Below is a small trained network, with its code and all its weights. Each question gives an input and a class and asks what happens when units are switched off, that is, made to give their printed mean instead of their output.

import numpy as np


def w(rows, s, z=0):
    codes = np.array(rows[::2]) - 128.0
    scale = np.full(codes.shape[1], s)
    scale[-1] = z or s
    return codes * scale


def norm(h):
    return h / np.sqrt((h * h).mean(-1, keepdims=True) + 1e-5)


def f(y):
    return y / 2 * (1 + np.tanh(0.7978845608 * (y + 0.044715 * y**3)))


def log_softmax(a):
    a = a - a.max(-1, keepdims=True)
    return a - np.log(np.exp(a).sum(-1, keepdims=True))


def net(x, mask):
    res = np.array(x, float).reshape(1, 6) / 4 @ E
    u = 0
    for l in range(2):
        y = f(norm(res) @ A[l][:, :-1].T + A[l][:, -1])
        res = res + np.where(mask[u : u + 9], y, B[l][:, -1]) @ B[l][:, :-1]
        u += 9
    return log_softmax(norm(res)[-1] @ U[:, :-1].T + U[:, -1])


A, B = {}, {}
E = w([
[120,118,122,134],'x0',
[118,127,117,127],'x1',
[75,211,101,252],'x2',
[65,236,85,22],'x3',
[221,159,23,226],'x4',
[138,145,146,133],'x5',
],0.0036)
A[0] = w([
[65,31,183,62,194],'L0N1',
[179,211,32,112,135],'L0N2',
[50,186,130,108,3],'L0N3',
[169,162,112,58,166],'L0N4',
[138,131,50,6,160],'L0N5',
[116,169,178,223,104],'L0N6',
[150,136,180,84,167],'L0N7',
[41,193,142,169,138],'L0N8',
[109,186,110,254,197],'L0N9',
],0.0067,0.0035)
B[0] = w([
[108,162,147,246,255],'L0N1',
[88,1,174,204,195],'L0N2',
[153,177,17,72,137],'L0N3',
[106,89,141,168,178],'L0N4',
[93,99,191,191,224],'L0N5',
[103,99,219,155,163],'L0N6',
[134,108,135,200,168],'L0N7',
[100,154,69,2,186],'L0N8',
[79,81,212,74,240],'L0N9',
],0.0061,0.0042)
A[1] = w([
[111,99,100,2,128],'L1N1',
[139,156,144,179,21],'L1N2',
[113,187,144,185,108],'L1N3',
[213,74,92,76,214],'L1N4',
[204,91,110,145,77],'L1N5',
[130,179,131,72,99],'L1N6',
[98,227,105,76,5],'L1N7',
[159,97,140,155,39],'L1N8',
[73,179,145,134,135],'L1N9',
],0.0092,0.003)
B[1] = w([
[172,180,143,193,168],'L1N1',
[104,17,152,190,126],'L1N2',
[22,47,165,86,192],'L1N3',
[183,229,2,117,139],'L1N4',
[200,198,38,85,157],'L1N5',
[154,114,81,145,123],'L1N6',
[168,201,69,69,175],'L1N7',
[220,130,34,136,161],'L1N8',
[117,175,120,27,255],'L1N9',
],0.0066,0.0026)
U = w([
[204,22,199,252,48],'0',
[54,126,216,92,57],'1',
[253,203,39,66,254],'2',
],0.0063,0.0024)

Each question gives the input, the list of numbers given to net, and the class t.
The units are the neurons (one row each of A and B). Each row of codes is followed by its name. A weight is (code - 128) times the scale printed after its matrix; where a second scale follows, it is the last column's (A, B and U).
mask holds one flag per neuron, layer by layer. A switched-off neuron (its flag False) gives its mean, the last column of its row in B, instead of its output. The means were averaged over made-up inputs and are rounded, as every weight is.
A unit's drop is (log p(t) with every unit on - log p(t) with that unit switched off) / (log p(t) with every unit on - log p(t) with every unit switched off).
The circuit of an input: a set's keep is (log p(t) with only the set's units on - log p(t) with every unit switched off) / (log p(t) with every unit on - log p(t) with every unit switched off). Starting from the 12 units with the biggest drops (on a tie, the unit counted first), units are removed one at a time, each time the one whose removal leaves the highest keep (on an exact tie, the one counted first), for as long as the keep stays at least 0.8.
units of the circuit, in order: the units of the circuit, biggest drop first
most important unit: the unit with the biggest drop
top k neurons: the k neurons with the biggest drops, biggest first
top k neurons in layer l: the k neurons of layer l with the biggest drops, biggest first
drop of u: that unit's drop, to one decimal
input [-7,-5,4,-5,0,3], class 1: most important unit => L0N9
input [-1,1,0,-6,1,-5], class 2: units of the circuit, in order => [L0N5, L0N1, L0N2, L1N4]
input [0,1,-1,6,1,6], class 0: units of the circuit, in order => [L0N2, L0N5]
input [0,1,-6,-3,1,-2], class 2: units of the circuit, in order => [L0N2, L1N4]
input [-8,5,-1,-3,6,-8], class 2: top 2 neurons in layer 0 => [L0N1, L0N5]
input [7,4,3,2,-7,1], class 2: top 3 neurons in layer 0 => [L0N8, L0N2, L0N3]
input [6,4,8,5,-3,0], class 2: top 2 neurons in layer 0 => [L0N8, L0N3]
input [0,-7,-6,0,5,-1], class 2: top 2 neurons in layer 1 => [L1N4, L1N5]
input [-7,-3,5,3,8,-2], class 1: top 2 neurons => [L0N9, L0N7]
input [6,-6,-1,-6,6,8], class 2: top 2 neurons => [L0N1, L0N5]
input [7,-6,-5,4,8,8], class 0: top 2 neurons => [L0N2, L0N5]
input [-5,6,-2,4,7,3], class 0: drop of L0N1 => 0.0
input [4,1,4,8,7,2], class 1: drop of L0N2 => 1.2
input [-7,-8,-7,3,3,-4], class 0: most important unit => L0N5
input [3,5,-7,5,2,-8], class 0: drop of L0N5 => -0.1
